Here is a tiny trained network, its code and every weight. The questions are about switching its units off for an input and a target symbol, where a switched-off unit gives its printed mean instead of its output.

import numpy as np


def w(rows, s, z=0):
    codes = np.array(rows[::2]) - 128.0
    scale = np.full(codes.shape[1], s)
    scale[-1] = z or s
    return codes * scale


def f(y):
    return np.maximum(y, 0)


def softmax(a):
    e = np.exp(a - a.max(-1, keepdims=True))
    return e / e.sum(-1, keepdims=True)


def log_softmax(a):
    a = a - a.max(-1, keepdims=True)
    return a - np.log(np.exp(a).sum(-1, keepdims=True))


def net(x, mask):
    ids = ['αηθπτψ'.index(c) for c in x.split()]
    T = len(ids)
    res = E[ids] + P[:T]
    r = res
    for j in range(2):
        rows = slice(2 * j, 2 * j + 2)
        q, k, v = (r @ M[0][rows].T for M in (Q, K, V))
        z = softmax(np.where(np.tri(T) > 0, q @ k.T / 2**0.5, -1e9)) @ v
        o = O[0][rows]
        res = res + np.where(mask[j], z, o[:, -1]) @ o[:, :-1]
    y = f(res @ A[0][:, :-1].T + A[0][:, -1])
    res = res + np.where(mask[2:14], y, B[0][:, -1]) @ B[0][:, :-1]
    return log_softmax(res[-1] @ U[:, :-1].T + U[:, -1])


Q, K, V, O, A, B = {}, {}, {}, {}, {}, {}
E = w([
[174,125,107,103],'α',
[87,143,136,163],'η',
[241,7,106,79],'θ',
[40,92,190,220],'π',
[189,196,231,104],'τ',
[72,16,139,9],'ψ',
],0.016)
P = w([
[157,136,51,149],'0',
[139,129,26,140],'1',
[171,53,223,178],'2',
[116,138,52,124],'3',
[134,77,219,168],'4',
[96,145,60,98],'5',
[108,92,227,154],'6',
[74,152,71,74],'7',
[88,105,235,141],'8',
[64,159,83,47],'9',
[66,116,244,131],'10',
[48,161,94,17],'11',
[41,126,245,131],'12',
],0.011)
Q[0] = w([
[176,147,102,122],'head 0',
[121,82,187,159],'head 0',
[156,118,254,180],'head 1',
[171,151,152,165],'head 1',
],0.021)
K[0] = w([
[195,125,141,112],'head 0',
[2,99,125,172],'head 0',
[45,178,197,64],'head 1',
[121,137,143,43],'head 1',
],0.014)
V[0] = w([
[45,115,125,65],'head 0',
[60,106,219,125],'head 0',
[58,2,46,225],'head 1',
[166,151,125,169],'head 1',
],0.0096)
O[0] = w([
[161,125,104,198,149],'head 0',
[170,127,121,176,254],'head 0',
[127,116,56,186,212],'head 1',
[155,254,150,169,119],'head 1',
],0.011,0.0088)
A[0] = w([
[209,132,93,55,69],'neuron 0',
[183,141,66,71,25],'neuron 1',
[170,144,84,89,65],'neuron 2',
[130,248,41,115,165],'neuron 3',
[226,97,109,117,43],'neuron 4',
[161,85,85,78,181],'neuron 5',
[166,148,111,77,142],'neuron 6',
[91,60,94,115,107],'neuron 7',
[101,83,102,141,241],'neuron 8',
[133,162,162,144,255],'neuron 9',
[189,101,102,93,177],'neuron 10',
[79,61,178,141,142],'neuron 11',
],0.015,0.0046)
B[0] = w([
[99,163,228,214,163],'neuron 0',
[206,106,244,179,151],'neuron 1',
[160,175,222,202,144],'neuron 2',
[110,217,79,2,170],'neuron 3',
[61,98,71,129,155],'neuron 4',
[175,169,191,136,171],'neuron 5',
[134,123,140,226,158],'neuron 6',
[161,66,175,92,198],'neuron 7',
[165,61,100,133,247],'neuron 8',
[14,88,91,112,183],'neuron 9',
[67,174,156,166,163],'neuron 10',
[149,186,126,56,218],'neuron 11',
],0.008,0.014)
U = w([
[214,210,113,110,219],'α',
[87,153,59,60,232],'η',
[147,134,153,162,4],'θ',
[53,112,74,209,229],'π',
[1,117,164,109,109],'τ',
[183,71,139,31,144],'ψ',
],0.0066,0.0047)

Each question gives the input, a string of symbols that net reads in full, and the target symbol t.
The units are the heads (2 rows each of Q, K, V and O) and the neurons (one row each of A and B). Each row of codes is followed by its name. A weight is (code - 128) times the scale printed after its matrix; where a second scale follows, it is the last column's (O, A, B and U).
mask holds one flag per unit, heads first, then neurons. A switched-off unit (its flag False) gives its mean, the last column of its rows in O or B, instead of its output. The means were averaged over made-up inputs and are rounded, as every weight is.
A unit's drop is (log p(t) with every unit on - log p(t) with that unit switched off) / (log p(t) with every unit on - log p(t) with every unit switched off).
The circuit of an input: a set's keep is (log p(t) with only the set's units on - log p(t) with every unit switched off) / (log p(t) with every unit on - log p(t) with every unit switched off). Starting from the 12 units with the biggest drops (on a tie, the unit counted first), units are removed one at a time, each time the one whose removal leaves the highest keep (on an exact tie, the one counted first), for as long as the keep stays at least 0.8.
circuit, biggest first: the units of the circuit, biggest drop first
top k neurons: the k neurons with the biggest drops, biggest first
heads that matter: for each layer, one digit per head in row order, 1 if its drop is at least 0.15 and else 0, layers parted by /
drop when u is switched off: that unit's drop, to one decimal
input θ ψ τ π η ψ π ψ α η τ α, target α: heads that matter => 01
input π π τ π ψ π η, target ψ: heads that matter => 01
input π π π α π η θ, target π: circuit, biggest first => neuron 4; head 1
input π τ π π π α θ, target π: heads that matter => 00
input π α η η θ ψ α, target ψ: circuit, biggest first => head 1; neuron 7
input π η τ η α θ τ π α α π π α, target π: heads that matter => 10
input ψ π α π ψ ψ τ π τ ψ π, target ψ: circuit, biggest first => head 1; neuron 11
input ψ α π, target ψ: circuit, biggest first => head 1; neuron 11; neuron 7
input π π α, target π: top 2 neurons => neuron 4; neuron 11
input π ψ η τ ψ τ ψ η, target η: circuit, biggest first => neuron 3; head 1
input α α π π α τ π α θ τ α, target τ: circuit, biggest first => head 1; neuron 9; neuron 8
input η α π ψ α π α η, target η: heads that matter => 00
input τ τ τ π ψ π η, target ψ: heads that matter => 01
input α α π π τ θ θ, target τ: top neuron => neuron 4
input τ η π τ τ π α π α α η α, target α: drop when neuron 3 is switched off => 0.3
input α α π π π η α π α π η π τ, target τ: drop when neuron 9 is switched off => 1.0
input τ α η, target τ: drop when head 1 is switched off => 0.9
